Below are the code and all the weights of a small trained network. Each question names an input and a class and asks about switching units off, where a switched-off unit gives its printed mean instead of its output.

import numpy as np


def w(rows, s, z=0):
    codes = np.array(rows[::2]) - 128.0
    scale = np.full(codes.shape[1], s)
    scale[-1] = z or s
    return codes * scale


def f(y):
    return y / 2 * (1 + np.tanh(0.7978845608 * (y + 0.044715 * y**3)))


def log_softmax(a):
    a = a - a.max(-1, keepdims=True)
    return a - np.log(np.exp(a).sum(-1, keepdims=True))


def net(x, mask):
    res = np.array(x, float).reshape(1, 4) / 4 @ E
    y = f(res @ A[0][:, :-1].T + A[0][:, -1])
    res = res + np.where(mask, y, B[0][:, -1]) @ B[0][:, :-1]
    return log_softmax(res[-1] @ U[:, :-1].T + U[:, -1])


A, B = {}, {}
E = w([
[174,140,211,165,225],'x0',
[200,202,139,2,89],'x1',
[82,213,218,153,80],'x2',
[96,79,159,66,135],'x3',
],0.0077)
A[0] = w([
[200,159,139,89,95,126],'n1',
[126,194,202,138,81,196],'n2',
[8,149,187,163,113,175],'n3',
[61,102,133,185,131,97],'n4',
[103,77,185,82,138,169],'n5',
[159,195,137,185,120,217],'n6',
[98,38,183,182,163,91],'n7',
[165,129,113,46,162,150],'n8',
[196,82,86,125,151,206],'n9',
[174,123,178,143,179,146],'n10',
[177,138,170,144,193,140],'n11',
[182,143,148,165,178,123],'n12',
[87,54,110,206,112,67],'n13',
[101,92,82,129,40,137],'n14',
[189,103,58,136,160,142],'n15',
[183,129,144,92,86,48],'n16',
[71,120,95,160,136,75],'n17',
[106,220,185,139,72,162],'n18',
[196,155,75,180,128,253],'n19',
[111,148,56,151,44,124],'n20',
[199,156,136,82,100,120],'n21',
],0.011,0.0036)
B[0] = w([
[209,85,71,210,199,229],'n1',
[82,130,67,104,150,251],'n2',
[138,121,58,89,145,243],'n3',
[175,135,101,132,166,188],'n4',
[118,19,108,135,69,182],'n5',
[86,61,103,80,84,210],'n6',
[179,134,102,119,157,210],'n7',
[126,123,66,170,173,232],'n8',
[2,133,117,48,132,227],'n9',
[150,112,173,42,73,197],'n10',
[182,91,153,47,90,205],'n11',
[166,101,188,45,107,185],'n12',
[213,138,97,156,169,208],'n13',
[194,150,183,29,112,219],'n14',
[44,139,123,93,171,212],'n15',
[220,226,137,204,168,173],'n16',
[215,172,143,134,161,156],'n17',
[107,133,39,86,164,254],'n18',
[102,27,79,109,102,219],'n19',
[191,125,207,45,83,212],'n20',
[184,124,89,211,127,230],'n21',
],0.0066,0.006)
U = w([
[226,124,205,36,69,82],'0',
[227,153,65,243,224,89],'1',
[115,86,88,130,105,255],'2',
[27,148,55,102,196,86],'3',
[41,127,152,207,91,172],'4',
[114,205,246,254,87,9],'5',
],0.0084,0.0052)

Each question gives the input, the list of numbers given to net, and the class t.
The units are the neurons (one row each of A and B). Each row of codes is followed by its name. A weight is (code - 128) times the scale printed after its matrix; where a second scale follows, it is the last column's (A, B and U).
mask holds one flag per neuron, in row order. A switched-off neuron (its flag False) gives its mean, the last column of its row in B, instead of its output. The means were averaged over made-up inputs and are rounded, as every weight is.
A unit's drop is (log p(t) with every unit on - log p(t) with that unit switched off) / (log p(t) with every unit on - log p(t) with every unit switched off).
The circuit of an input: a set's keep is (log p(t) with only the set's units on - log p(t) with every unit switched off) / (log p(t) with every unit on - log p(t) with every unit switched off). Starting from the 12 units with the biggest drops (on a tie, the unit counted first), units are removed one at a time, each time the one whose removal leaves the highest keep (on an exact tie, the one counted first), for as long as the keep stays at least 0.8.
units of the circuit, in order: the units of the circuit, biggest drop first
most important unit: the unit with the biggest drop
top k neurons: the k neurons with the biggest drops, biggest first
drop when u is switched off: that unit's drop, to one decimal
input [0,2,-7,6], class 3: most important unit	n9
input [8,4,-1,-8], class 0: top 3 neurons	(n12; n11; n10)
input [4,-1,-1,-7], class 2: units of the circuit, in order	(n19; n6)
input [-4,5,8,-1], class 3: top 2 neurons	(n18; n2)
input [6,-6,-8,-4], class 3: top 2 neurons	(n9; n15)
input [-3,-6,-5,1], class 1: top 2 neurons	(n13; n17)
input [3,-6,-7,-4], class 3: top 4 neurons	(n9; n15; n1; n21)
input [-2,-6,5,4], class 1: units of the circuit, in order	(n13; n9; n4)
input [-1,6,5,-6], class 1: units of the circuit, in order	(n1; n21)
input [-6,1,0,6], class 0: units of the circuit, in order	(n14; n20)
input [2,6,8,5], class 3: units of the circuit, in order	(n2; n18)
input [-4,-7,-2,2], class 1: units of the circuit, in order	(n13; n17)
input [0,6,8,-2], class 3: top 3 neurons	(n2; n18; n6)
input [-5,2,1,-1], class 0: top neuron	(n20)
input [-7,0,1,-6], class 0: top 2 neurons	(n20; n14)
input [-6,-3,-5,1], class 0: top 2 neurons	(n14; n20)
input [1,0,7,5], class 3: top 2 neurons	(n18; n2)
input [3,-1,-7,3], class 3: top 2 neurons	(n9; n15)
input [5,-4,2,-4], class 0: drop when n11 is switched off	0.2
input [-5,0,-5,5], class 0: units of the circuit, in order	(n14)
input [-2,-2,-7,-4], class 3: drop when n15 is switched off	0.3
input [4,1,8,5], class 3: drop when n13 is switched off	0.0
